Each row has a hidden trait or not; one of two labels after the row says which. A new part has a new trait and new labels.
-34  36   9   8  31   7 -35  -2  12  58   6   8 -20  -1  28  18 -22  -2  -1 -44  53  13 -28 -46 -60   2 -26  -4  -9 -10 | z580
-10 -22   6 -68  11  -4   7  32 -17   1  15  11   0 -13  10  21  17  -4 -16 -43  24  -4  42 -26  16   7 -23  -8  -3  23 | z329
  -8  -21  -26  -53 -127   18    0   24   63  -12  -14  -13   12  -16  -61   -1  -26  -33    1  -61   26  -84   20  -31    9   -4  -12   68   -9    9 | z329
-20  16 -17   7 -70  36 -18  14   9   7  -5 -11   1  -9 -20   2 -25  -4  -3 -58  36 -42   0 -32   0 -16  -3  43  -5  10 | z329
 21 -17  32 -18 -22   2   8 -34  30   2  11  14   4  29  26 -26  14  21 -24 -31  59 -31  16 -27  46   1 -73 -53   1 -24 | z580
 -1  -5   3 -16 -45  10  -1  -6  21  31   1   5   1  -1   6  11  -5  13 -15 -68  47 -29  18 -31  20  -5 -32 -17 -12  -2 | z329
-33  11 -12 -34  -3  10 -27  32 -12  34   9   5 -11 -23   1  31 -17 -13  -5 -67  34  -6   3 -36 -26   0 -11  33  -4  19 | z329
 -3  -5   9 -29 -28  10 -10  -3   8  35   5  10  -3  -2  11  12  -6  12 -23 -64  50 -21  12 -40  20   3 -45 -13  -8  -4 | z580
-30  20  12 -15  24  -2 -25  -3  28  57   6  12 -14  -2  19  12 -17  -6  -3 -43  50   8 -21 -57 -54  13 -41 -10 -15 -23 | z580
-20  -4  13 -45  29  -6  -3  15   1  16  13  13  -6  -1  19   3   8  -6 -14 -29  41   3  10 -36 -18  12 -26 -10  -9   0 | z580
-27  19   6  -8  11  10 -21   1  -1  42   7   8  -5  -2  22  13 -12   1  -8 -49  28  -3  -5 -38 -14  -2 -28  -7  -4   0 | z580
  2  12   7  24 -40  15  -9 -36  24  29  -3   3   2  16  25  -7 -11  27 -11 -71  46 -36  -1 -37  16 -12 -44 -43  -9 -24 | z580
-11  31 -20  11 -72  25 -40   5  21  42  -7 -13 -15   1 -27   9 -54 -13  -1 -58  49 -22 -36 -40 -38 -12  -3  39  -1   3 | z580
 -7  21 -28  30 -72  28 -19  13 -10 -18 -10 -26   6  -3 -22   2 -26   5  -2 -57  10 -50  -4 -14  14 -25  22  39  -5  15 | z580
 20 -28  31 -33 -36 -11  22 -27  42 -15   2   7  10  21   7 -27  22  17 -21 -22  36 -37  22 -22  42  12 -44 -50 -19 -31 | z329
-29  37   6  13  31  -3 -34  -1  30  69  -4   2 -20  -4   2  20 -35  -4   9 -35  55  11 -44 -39 -62   9 -27 -29 -23 -25 | z580
-10  14  20 -17  24   3 -27 -21  36  60   9  21 -13   6  27   5 -12  10 -14 -41  68   9 -16 -41 -22  10 -61 -32  -6 -23 | z580

Part 2:
  1   8   0  -1  12  -1   8  -2  -2   9   4  -2  -1 -26  -5   0   2  -3  -4   6  -1   1   2 | z654
 13  46  -1   0  40   0  27   5  -7  24   3 -16   6 -81 -13  -1   5 -27  -5  26   5   2  16 | Z781
  1   4   1   0  11  -1   7  -1  -2   7   1  -1   3 -16  -4   0   1  -3  -2   4   2   0   2 | Z781
  2   5  -1  -3   7   3  11  -4   3   8   9 -14  -9 -25  -5   0   2  -2  -3   6 -11   2   3 | z654
  3   5  -2  -5  -2   3  10  -3   1  -1   5 -11  -3  -2  -4  -3   2 -11  -1   0  -8  -2   4 | Z781
  2   9   0  -1  14   0  10  -2   0  12   4  -4  -3 -33  -5   1   2  -2  -3   4  -3   2   4 | Z781
  6  34   1  -5  22  -7  27  -3 -12  20   6   1  23 -14 -18  -5   8 -14 -12   8   8  -5   8 | z654
  1   3   0   0  10   0   8  -2   1  10   4  -4  -3 -20  -5   1   2   0  -3   6  -4   2   2 | z654
  5  24  -1  -4  10  -3  15  -1  -9   8   2  -1  14  -1 -11  -4   5 -12  -7  -2   5  -5   6 | Z781
  7   8  -3  -7   6   7  16  -4   5   5  13 -20 -15 -21  -6  -2   3 -12  -1   7 -18   1   8 | Z781
 13  46   0   0  39   0  23   5  -7  24   3 -12   7 -79  -5  -1   5 -26  -6  25   6   2  14 | Z781
  3  16   0  -3  17  -3  19  -4  -4  16   7  -3   5 -24 -11  -1   5  -6  -8   9  -2  -1   5 | z654
  2  15   1   0  20  -4  13  -1  -4  19   4  -1   4 -24 -10   1   4  -3  -8  10   3   0   4 | z654
  1   1   0  -1  10   3  10  -2   4   8   6 -10 -11 -30  -2   2   1  -1   0  11  -9   3   3 | Z781
 12  26  -3  -1  26   7  19   4   4  14   7 -24 -14 -80  -6   0   2 -24   1  24 -11   5  13 | Z781
 11  26  -2   0  28   6  16   4   2  15   5 -25 -11 -77  -5   0   2 -23   2  22  -8   5  12 | Z781
 10  12  -4   0  17  13   9   4  12  11   8 -34 -27 -75   1   2  -1 -20   7  23 -19   8  10 | Z781
  7  21  -2  -5  14   1  21  -2  -3  12   8 -14   2 -25 -12  -3   4 -14  -5   8  -6  -1   8 | Z781
  3  15   0  -4  17  -2  20  -3  -4  15   7  -4   4 -24 -11  -2   5  -9  -7   7  -1  -2   6 | z654
  2  16   0  -7   8  -4  24  -7  -6  13   9  -2  11  -1 -11  -4   6  -5 -10  -1  -2  -4   4 | z654
  9  11  -4   0  15  13   9   3  11   6   9 -32 -27 -68   1   2  -1 -19   7  21 -19   8  10 | Z781
 11  21  -3   0  24   9  13   4   6  10   7 -28 -19 -73  -3   1   0 -22   4  22 -13   6  12 | Z781
  2  17   0  -7   9  -3  23  -7  -6  12   8  -2  10   3 -13  -4   6  -5 -10  -1  -2  -4   5 | z654
 -1  -1   0  -1   9   1   9  -2   2  10   5  -5  -6 -20  -3   2   1   2  -3   7  -5   2   1 | z654
  1   7   0   0   8  -2   8  -1  -2   8   2   1   5 -16  -5   0   2  -2  -3   5   2   0   2 | z654
 4 13 -1 -5  6  3 12 -4 -2  7  7 -9  3 -8 -8 -3  4 -6 -4  2 -6 -2  5 | z654
 13  53   0   1  44  -4  26   6 -12  27   1 -10  15 -75 -17  -2   6 -28  -8  25  12   0  15 | Z781
  5  16  -1  -4  10   1  17  -2  -2   9   7 -10   1 -23  -9  -3   3 -11  -3   5  -4  -1   6 | Z781
